Below are the code and all the weights of a small trained network. Each question names an input and a class and asks about switching units off, where a switched-off unit gives its printed mean instead of its output.

import numpy as np


def w(rows, s, z=0):
    codes = np.array(rows[::2]) - 128.0
    scale = np.full(codes.shape[1], s)
    scale[-1] = z or s
    return codes * scale


def f(y):
    return y / 2 * (1 + np.tanh(0.7978845608 * (y + 0.044715 * y**3)))


def log_softmax(a):
    a = a - a.max(-1, keepdims=True)
    return a - np.log(np.exp(a).sum(-1, keepdims=True))


def net(x, mask):
    res = np.array(x, float).reshape(1, 8) / 4 @ E
    y = f(res @ A[0][:, :-1].T + A[0][:, -1])
    res = res + np.where(mask, y, B[0][:, -1]) @ B[0][:, :-1]
    return log_softmax(res[-1] @ U[:, :-1].T + U[:, -1])


A, B = {}, {}
E = w([
[122,141,237,218],'x0',
[121,234,130,111],'x1',
[127,129,124,130],'x2',
[129,126,137,122],'x3',
[127,128,131,127],'x4',
[129,129,130,128],'x5',
[129,128,130,127],'x6',
[6,111,145,120],'x7',
],0.014)
A[0] = w([
[156,95,87,126,64],'n0',
[187,87,181,172,146],'n1',
[198,126,172,159,124],'n2',
[98,161,120,57,111],'n3',
[92,170,168,198,12],'n4',
[145,254,141,138,187],'n5',
[91,155,120,81,129],'n6',
[95,158,104,115,139],'n7',
[173,92,126,212,136],'n8',
[40,89,142,156,190],'n9',
[163,113,117,194,124],'n10',
[142,116,140,137,114],'n11',
[105,163,148,201,102],'n12',
[38,92,149,141,44],'n13',
[155,93,68,62,213],'n14',
[74,167,102,49,119],'n15',
[184,98,183,136,141],'n16',
[165,88,153,167,128],'n17',
[169,229,117,146,95],'n18',
[166,82,91,53,74],'n19',
[45,87,144,153,29],'n20',
[101,37,93,131,222],'n21',
[86,171,187,60,100],'n22',
[44,83,147,132,139],'n23',
[159,97,77,83,96],'n24',
[149,247,150,133,35],'n25',
[216,183,89,105,7],'n26',
[144,104,60,110,170],'n27',
[166,107,208,164,157],'n28',
[107,67,161,170,58],'n29',
[206,167,110,105,221],'n30',
[165,78,84,50,82],'n31',
[183,77,137,223,138],'n32',
[97,36,101,113,21],'n33',
[51,175,89,62,115],'n34',
[152,108,122,172,112],'n35',
[87,177,177,188,1],'n36',
[73,68,140,125,121],'n37',
[189,47,39,40,10],'n38',
],0.0095,0.0076)
B[0] = w([
[118,162,147,166,144],'n0',
[89,168,79,117,215],'n1',
[89,167,94,142,199],'n2',
[96,154,90,82,172],'n3',
[224,55,148,46,176],'n4',
[227,36,162,109,246],'n5',
[64,151,73,76,168],'n6',
[101,143,112,71,160],'n7',
[84,207,96,112,196],'n8',
[194,88,163,85,239],'n9',
[85,153,97,136,167],'n10',
[116,142,125,129,132],'n11',
[173,109,180,145,184],'n12',
[169,148,194,165,184],'n13',
[183,53,166,96,254],'n14',
[62,167,81,19,201],'n15',
[102,159,96,127,189],'n16',
[74,137,78,118,178],'n17',
[175,138,187,143,191],'n18',
[133,140,218,176,187],'n19',
[159,157,233,203,174],'n20',
[140,164,175,199,241],'n21',
[95,132,100,111,171],'n22',
[179,93,162,134,215],'n23',
[165,140,180,156,183],'n24',
[149,113,239,212,186],'n25',
[222,19,109,2,176],'n26',
[169,74,168,128,206],'n27',
[85,155,103,134,227],'n28',
[75,194,126,167,164],'n29',
[125,155,189,199,240],'n30',
[158,135,199,181,199],'n31',
[59,162,58,128,218],'n32',
[234,23,121,32,167],'n33',
[84,167,79,53,212],'n34',
[99,144,97,149,147],'n35',
[217,57,125,50,179],'n36',
[152,101,177,139,185],'n37',
[112,179,197,221,225],'n38',
],0.0065,0.0096)
U = w([
[143,141,168,219,2],'0',
[181,22,131,44,216],'1',
[46,186,1,82,224],'2',
],0.011,0.00051)

Each question gives the input, the list of numbers given to net, and the class t.
The units are the neurons (one row each of A and B). Each row of codes is followed by its name. A weight is (code - 128) times the scale printed after its matrix; where a second scale follows, it is the last column's (A, B and U).
mask holds one flag per neuron, in row order. A switched-off neuron (its flag False) gives its mean, the last column of its row in B, instead of its output. The means were averaged over made-up inputs and are rounded, as every weight is.
A unit's drop is (log p(t) with every unit on - log p(t) with that unit switched off) / (log p(t) with every unit on - log p(t) with every unit switched off).
The circuit of an input: a set's keep is (log p(t) with only the set's units on - log p(t) with every unit switched off) / (log p(t) with every unit on - log p(t) with every unit switched off). Starting from the 12 units with the biggest drops (on a tie, the unit counted first), units are removed one at a time, each time the one whose removal leaves the highest keep (on an exact tie, the one counted first), for as long as the keep stays at least 0.8.
units of the circuit, in order: the units of the circuit, biggest drop first
k most important neurons: the k neurons with the biggest drops, biggest first
drop when u is switched off: that unit's drop, to one decimal
input [-1,5,-6,-1,3,-5,6,-1], class 1: 3 most important neurons => [n5; n38; n21]
input [-7,-8,-8,5,3,-6,5,-6], class 0: units of the circuit, in order => [n38]
input [-3,-5,7,3,-1,-2,2,-1], class 0: units of the circuit, in order => [n38; n21]
input [-7,3,-1,-8,8,-4,4,1], class 2: 2 most important neurons => [n15; n34]
input [7,7,-7,0,2,3,7,2], class 1: units of the circuit, in order => [n36; n4]
input [1,2,-3,7,-7,2,2,7], class 1: units of the circuit, in order => [n9; n38]
input [-1,8,1,6,-2,-3,-5,-7], class 1: 2 most important neurons => [n26; n5]
input [-7,-1,5,-5,4,6,-5,-8], class 0: 2 most important neurons => [n38; n30]
input [1,-5,-8,7,5,-1,6,7], class 0: 2 most important neurons => [n20; n21]
input [1,3,-5,4,-1,8,4,3], class 1: drop when n32 is switched off => 0.2
input [4,-3,7,-8,-3,-5,1,-4], class 2: drop when n4 is switched off => 0.0
input [6,3,-8,-1,1,-8,-6,4], class 1: drop when n36 is switched off => 0.1
input [1,-4,-8,-2,-5,1,-3,0], class 2: drop when n5 is switched off => 0.2
input [1,3,-2,2,-1,-1,1,4], class 1: most important neuron => [n32]
